Each row is followed by its class.
[-1  3 -1 -5 -6 -1  3 -3  6 -3 -2  2  1 -4 -6  5 -9  0  3  4  8 16  0 -1
  3 -1 -2  2 -3  0 -3 -4 -3  0  7 -5 -2 -7  2 -1  2 -3 10 -1 -3 -5  2  3] => div
[ -1   3   6  -2   4   1   3  -4  -5   6  -5   0  -5  10   2  -3   2   3
  -3   6   3   3   0  -6  -6  -2  -1  -2  13   4  -1  -5  -2  -9  -8   3
   0  -4   0   2   1  -1   6  -5  -6  -1  -1 -10] => dipu
[ 0  2  2 -4 -8  2  1 -5  4 -7 -5  6  0  1 -5  5 -9 -2 -1  5 11 20 -1 -2
  1  1 -3 -1 -3  2 -7 -5 -2 -1  7 -5  0 -7  4 -1  4 -2 10 -5 -3 -3 -2  3] => div
[ -3   3  10   5  -3   6   6  -4  -6  -4 -12   6   8   5   4  13   7  -9
   0   0   2   3   3   5   2  -4   1  -8  -5   2  -8   0   3   0   9  -3
   3   3   0   2  11   0  -1   0  -1  -3  -1  11] => Mokir
[-2  4  2 -2 -3 -1 -4 -3 -3  7 -4 -6 -1 -1 -2  1 -2  0 -4  4  7  9  4  1
  0 -4 16 -1  2  1 -6 -6  1 -1 -7 -2  3  3  1  2  6 -4 10 -1 -4 -4  1 -4] => nud
[ -4   0   6   4   7   5   7  -3   0  -2  -4   1  10   6   4  11   4  -8
   2  -4  -1 -10   8   9   0  -1  -2  -6   1   2   2   6  -3   2  14  10
   0   0   1  -4   9   8 -18  -2  16   5   1  11] => Mokir
[  3   7   3  -2  -6   1  -2 -10   1  12  -1  -2   4  -9  -7   2   3  -1
 -11   6  17   6   1  -3   1   3   2   7  -5   3  -1 -14  -1  -2 -14   6
  -1  -1   4  -2  12  -4   7   1   0  -3  -2   1] => Mokir
[-1  6  1 -5 -5  1  2 -5  1  1  1  2  0  1 -7  9 -8 -2  3  5  9 13  4  1
  5 -1 -4  0 -6  2 -2 -4 -5  1  9 -5  0 -8  2 -1  2 -2  8 -2 -3 -4  4  4] => div
[-13  -5  -1   9 -10   2  -5  -8   1  -3  -4   8  -1  -4   0  10 -11  -7
   2  10  15  26   7   5   0   1   1  -2 -23   0 -10  -6   3   5  12 -13
   9   0   5   5   2  -4   5  -6 -11 -10  -2  10] => nud
[-19  -4  -2  10 -12  -1  -1 -12   6 -13  -9  14  -5   1  -3   9 -14  -6
   7  13  18  28   7   3  -6   4  -5  -2 -19   4  -8  -2   1   1  20 -10
   8  -8  12   7  -7  -3   3  -8 -18 -11 -10   6] => nud
[-15   6   2   7   9   5  10   3   2  28  -2  -1   1  -2  -7  -4  -3 -10
 -14   3  27  10  25  -4   6   1   4 -12   6  -3 -14 -12   5   3   0 -13
   5   7  -8  -1   3  -4   4 -14   8  -3  17   6] => nud
[ -1   5  -1  -4  -2   0   2  -5   2   3   1   4   0   1  -9   5  -7  -2
   2   6  12  14   7 -15   1   0  -4  -2   0   2  -3  -4  -8   1   5  -4
  -2  -5   1   0  -1  -1  11  -4   0  -4   2   5] => div
[-14  -6   0   9  -4  -4  -7 -18  -1   0   2   3  -3 -10  -2   7  -6  -3
  -3  15  25  20   5   3  -7  11   0   8 -23   3  -6  -5   3  -1  -5   1
   7  -2   8   5   9 -10  -1   0 -18  -9 -19   1] => nud
[-10   0   3   6   1   2   2  -7  -2   4  -2   2   2   2  -3   8   1  -7
   0   3  11   8   9   4  -3   2  -1  -3  -4   0  -5   1  -1   1   4  -1
  -1  -3   0   0   4   0  -4  -5   1  -3  -1   5] => nud
[ -5   0  -1  -4 -12   1   2   3   4  -5  -2   3  -1  -2  -5   2  -8  -2
   2   1   4  11  -4  -2   2   1  -2  -4  -3  -1  -1  -1   0  -1   4  -5
   0  -5   3   0  -2  -5   7  -4  -3  -1   4   4] => div
[ -2   6   5  -3   4  -1   0 -13  -7  13  -8   2  -2   4  -5   3   0   2
  -5   9  10   6   7  -1  -6   2   0   0  11   1  -2  -6  -1  -8 -12   7
   3  -6   9   3   9  -1   5   0  -6  -3  -2  -9] => dipu
[-8  3  7  5  4  9  7 -8 -1  8 -2  4  8  2 -2 12  3 -8 -3  5 14  0 10  8
  1  1 -2 -5 -1  3 -7 -2  0  2 10 -2  2 -2 -5 -1 12  2 -7 -1  6 -2  4  6] => Mokir
[-3  3  3  4  0  1  2  2  0  7 -3  1 -2  2  3 -3  3 -1 -5  0  1  1  5 -2
  1 -3  1 -3  3 -3 -4 -5  7  0 -3 -3  0 -1  0  0  1 -4  5 -3  2 -1  3 -3] => dipu
[ -1   4   1  -3 -15  -1   0  -2   6  -2  -2   4   0   0  -7   4  -7  -2
   4   5  10  16   1  -3   3   0  -1  -2  -2   1  -4  -7  -4   1   6  -6
  -2  -5   3  -2   2  -2   9  -3  -1  -3   2   3] => div
[  4  -2   4   2  -5   1  -4  -2  -3   6  -4   0  -9  -2   4  -8   3   5
  -5  10   3   6  -1  -6  -2   2   1   5  -2  -2   0 -10   3  -6 -17   2
   8   0   2   1   0  -5  13   1  -4  -3  -4 -11] => dipu
[ 1  3  1 -4 -5  0  2 -3  3 -1 -4  4  0  3 -6  3 -8 -1  6  3  9 14  2 -2
  4 -1 -6 -2 -3  2 -6 -8 -4 -3  5 -4 -1 -7  3 -4  2  0 11 -3 -3 -2  3  2] => div
[-13  -5   2  13   8   5  -1  -9  -1   4  -3   2  -3   0  -1   6   1  -5
  -5   6  11   1   6   4  -8   3   1   1  -5   1  -4   1   3  -4   1  11
   5  -7   5   2   8   1 -15  -6  -1   2  -8   1] => Mokir
[  1   3   6   2   3   0   0  -2  -5  15  -2   0  -8   3   1  -4   7   3
  -7   2   6  -2   2  -2  -2  -2   2   1  11   0  -1  -7   1  -3 -12   5
  -4   0  -2   0   6   1   1   1   0  -2  -1 -11] => dipu
[-2  4  0 -5 -6  1  1 -4  4 -1 -5  5  2 -1 -6  5 -6 -2  5  1 10 14  1 -4
  3  0  0  1 -3  2 -4 -5 -4  0  7 -7  0 -7  3 -2  0  1 10 -4 -1 -4  1  3] => div
[ -8  -1   5   5   2   1  -2  -4  -2  10  -6   3 -11   2   0  -2   0   2
  -5   8   8   8   3  -4  -7   4  -1   1   1  -4  -5  -8   5  -4  -9   6
   5  -3   2   3   4  -4   0  -6  -5  -4  -8  -8] => dipu
[-18   4   8  11   2   4   6  -6 -11   7 -11   3  -7  14  14   3  12  -6
  -1   8   5  16  16   3  -5  -7   1 -17   4  -3  -9  -1  10  -7   7 -13
   8   6   4  11  -3  -3   7  -1 -11 -10   1  -5] => nud
[ 2  0 -4 -6 -6 -1  0  1  5 -6  1  2  3 -2 -4  4 -9  1  8  0  4 11 -4  1
  5  0 -3  1 -5 -4  0 -1 -4  2  7 -7 -1 -2  2 -2 -2 -1  7 -2 -3 -5  4  1] => div
[ -3   7   5  -3   3   4   3  -3  -5  18  -3  -1  -1   4  -2  -2   3  -1
  -7   7  10   4   2  -6  -3  -1  -3  -5  13  -2  -5  -7   1  -7 -16   1
   0  -1  -2   1   6  -2   8  -4  -4  -8   4 -10] => dipu
[ -2   4   0  -6  -4   0   1  -3  -1   0   1   1   3   3  -7   7 -11  -2
   4   2  10  13   6  -1   5  -1  -4  -2   5   0  -1  -1  -4   1   8  -6
  -3  -4   4   0   0  -2   7   0  -4  -3   6   0] => div
[ -3  -3   5   7   1   3  -3  -3  -4  12  -2   0  -9  -2   3  -7  -1   0
  -7   6   6   1   3  -3  -5   3   1   0  -1  -2  -2 -15   4  -2 -16   4
   5   2   5   3   2  -1   1  -3   0  -4  -7 -11] => dipu
[ -3   3   2  -2   3   0   0  -5  -5  17  -2  -2  -5  -3  -5  -2  -2   0
  -8   6   8   4   3  -5  -4   3   5  -1   5   0  -1  -3   3  -6 -14   5
   1   2   0   2   5  -5   3   1  -6  -3  -1  -6] => dipu
[-3  0  0  2  2  0  1 -2  0 10  0 -1 -7 -1  0 -3  0  2 -5  4  4  4  2 -3
 -3  0  3 -2 10 -2  0 -5  3 -1 -8 -1  1  0 -1  2 -1 -3  4 -3 -4 -3  0 -5] => dipu
[ -1  -1   3   6  -4   3  -4 -11  -3   5  -1  -1   5  -4   3   6   9  -1
  -8   4  11   2   4   5   6   2   4   3 -13   3  -4 -10   3   3  -7   4
   5   4  -2   2  11   1  -3   4   0  -3  -6   5] => nud
[ -6   0   4   2   4   3   3  -4  -1  18  -2  -2   1  -5  -5   0  -3  -4
  -8   6  15   8   8  -4  -3   1   4  -1   3  -2  -4  -7   3  -4 -12  -4
   3   3   1   3   8  -7   5  -4  -3  -3   2  -4] => dipu
[  0   5   2  -6 -10   1   1  -3   4  -1  -1   3   4  -2  -6   7  -8   0
   1   4  10  13  -3  -1   3   2  -2   0  -2   2  -1  -2  -6  -1   8  -7
   1  -7   3  -2   3  -2   9  -7  -2  -3   4   2] => div
[  0   0   4   6  -1   1   2   2  -5  15  -4  -2 -10   3   5  -9   7   7
  -9   8   7   3   5  -6  -3   1   1   1   4   1  -1 -14   4  -6 -15   2
   1  -1  -2   5  -3   0   4   0  -2  -3  -4 -13] => dipu
[-2  5  5  4  2  2  1 -7 -7 10  0  1  1  4  3  3  7 -1 -4  9  7  4  5  0
  0 -4  0 -2  6  3 -3 -6  1 -2 -3  4  3 -5  1  3  3  0  0  4 -2 -6 -3 -9] => dipu
